Below are the code and all the weights of a small trained network. Each question names an input and a class and asks about switching units off, where a switched-off unit gives its printed mean instead of its output.

import numpy as np


def w(rows, s, z=0):
    codes = np.array(rows[::2]) - 128.0
    scale = np.full(codes.shape[1], s)
    scale[-1] = z or s
    return codes * scale


def norm(h):
    return h / np.sqrt((h * h).mean(-1, keepdims=True) + 1e-5)


def f(y):
    return y / 2 * (1 + np.tanh(0.7978845608 * (y + 0.044715 * y**3)))


def log_softmax(a):
    a = a - a.max(-1, keepdims=True)
    return a - np.log(np.exp(a).sum(-1, keepdims=True))


def net(x, mask):
    res = np.array(x, float).reshape(1, 3) / 4 @ E
    u = 0
    for l in range(4):
        y = f(norm(res) @ A[l][:, :-1].T + A[l][:, -1])
        res = res + np.where(mask[u : u + 7], y, B[l][:, -1]) @ B[l][:, :-1]
        u += 7
    return log_softmax(norm(res)[-1] @ U[:, :-1].T + U[:, -1])


A, B = {}, {}
E = w([
[2,128,25],'x0',
[107,12,223],'x1',
[159,217,224],'x2',
],0.0044)
A[0] = w([
[41,181,96,126],'0.n0',
[77,210,146,78],'0.n1',
[75,184,113,142],'0.n2',
[254,174,31,226],'0.n3',
[142,183,135,42],'0.n4',
[229,123,51,252],'0.n5',
[135,110,70,81],'0.n6',
],0.0057,0.0032)
B[0] = w([
[76,118,109,170],'0.n0',
[171,138,169,129],'0.n1',
[68,160,209,157],'0.n2',
[115,137,60,253],'0.n3',
[188,151,149,105],'0.n4',
[28,126,2,241],'0.n5',
[241,84,109,121],'0.n6',
],0.0066,0.003)
A[1] = w([
[57,2,83,216],'1.n0',
[151,161,74,122],'1.n1',
[165,92,186,249],'1.n2',
[188,64,120,31],'1.n3',
[87,225,78,107],'1.n4',
[142,110,93,167],'1.n5',
[167,82,225,220],'1.n6',
],0.0083,0.0014)
B[1] = w([
[149,101,56,253],'1.n0',
[181,49,211,152],'1.n1',
[6,68,126,158],'1.n2',
[162,104,160,131],'1.n3',
[212,128,167,200],'1.n4',
[111,100,79,143],'1.n5',
[113,51,2,182],'1.n6',
],0.0055,0.0058)
A[2] = w([
[186,222,95,253],'2.n0',
[201,134,61,162],'2.n1',
[139,73,148,155],'2.n2',
[160,31,174,162],'2.n3',
[39,137,128,123],'2.n4',
[188,204,169,148],'2.n5',
[78,112,255,172],'2.n6',
],0.0082,0.004)
B[2] = w([
[130,12,135,255],'2.n0',
[106,100,116,208],'2.n1',
[56,163,24,160],'2.n2',
[134,75,1,187],'2.n3',
[152,94,242,161],'2.n4',
[178,87,159,168],'2.n5',
[47,97,93,158],'2.n6',
],0.0068,0.0043)
A[3] = w([
[89,119,180,82],'3.n0',
[145,199,193,204],'3.n1',
[174,108,134,37],'3.n2',
[67,125,105,8],'3.n3',
[1,66,128,190],'3.n4',
[56,156,103,11],'3.n5',
[88,75,197,94],'3.n6',
],0.0089,0.0015)
B[3] = w([
[139,253,210,122],'3.n0',
[147,65,167,122],'3.n1',
[111,172,215,128],'3.n2',
[158,109,169,153],'3.n3',
[157,139,16,254],'3.n4',
[204,129,228,142],'3.n5',
[136,228,155,143],'3.n6',
],0.0042,0.0067)
U = w([
[209,69,186,148],'0',
[21,179,149,109],'1',
[134,122,121,13],'2',
[87,46,7,211],'3',
[123,159,116,1],'4',
[126,171,169,92],'5',
],0.015,0.0062)

Each question gives the input, the list of numbers given to net, and the class t.
The units are the neurons (one row each of A and B). Each row of codes is followed by its name. A weight is (code - 128) times the scale printed after its matrix; where a second scale follows, it is the last column's (A, B and U).
mask holds one flag per neuron, layer by layer. A switched-off neuron (its flag False) gives its mean, the last column of its row in B, instead of its output. The means were averaged over made-up inputs and are rounded, as every weight is.
A unit's drop is (log p(t) with every unit on - log p(t) with that unit switched off) / (log p(t) with every unit on - log p(t) with every unit switched off).
unit that matters most: the unit with the biggest drop
top k neurons: the k neurons with the biggest drops, biggest first
top k neurons in layer l: the k neurons of layer l with the biggest drops, biggest first
drop of u: that unit's drop, to one decimal
input [-7,3,8], class 3: unit that matters most => 1.n6
input [8,-1,3], class 5: top 2 neurons in layer 3 => [3.n0, 3.n6]
input [5,-2,2], class 5: top 4 neurons => [0.n2, 2.n3, 0.n0, 1.n6]
input [6,-2,3], class 5: top 2 neurons => [0.n2, 0.n0]
input [-1,0,4], class 0: top 2 neurons => [1.n1, 2.n5]
input [-7,-6,0], class 0: top 2 neurons => [1.n6, 1.n0]
input [-7,1,7], class 3: top 2 neurons => [1.n6, 1.n2]
input [-4,1,6], class 3: top 2 neurons => [1.n6, 1.n2]
input [3,2,1], class 1: top 2 neurons => [2.n4, 1.n1]
input [4,-2,5], class 5: top 2 neurons in layer 1 => [1.n0, 1.n6]
input [5,-4,7], class 5: top 2 neurons => [0.n2, 1.n0]
input [8,6,3], class 1: top 2 neurons in layer 3 => [3.n0, 3.n6]
input [4,5,7], class 1: top 2 neurons in layer 2 => [2.n4, 2.n0]
input [3,0,1], class 5: unit that matters most => 0.n2
input [4,-7,4], class 0: drop of 2.n3 => 0.3
input [-3,6,8], class 3: drop of 1.n6 => 0.2
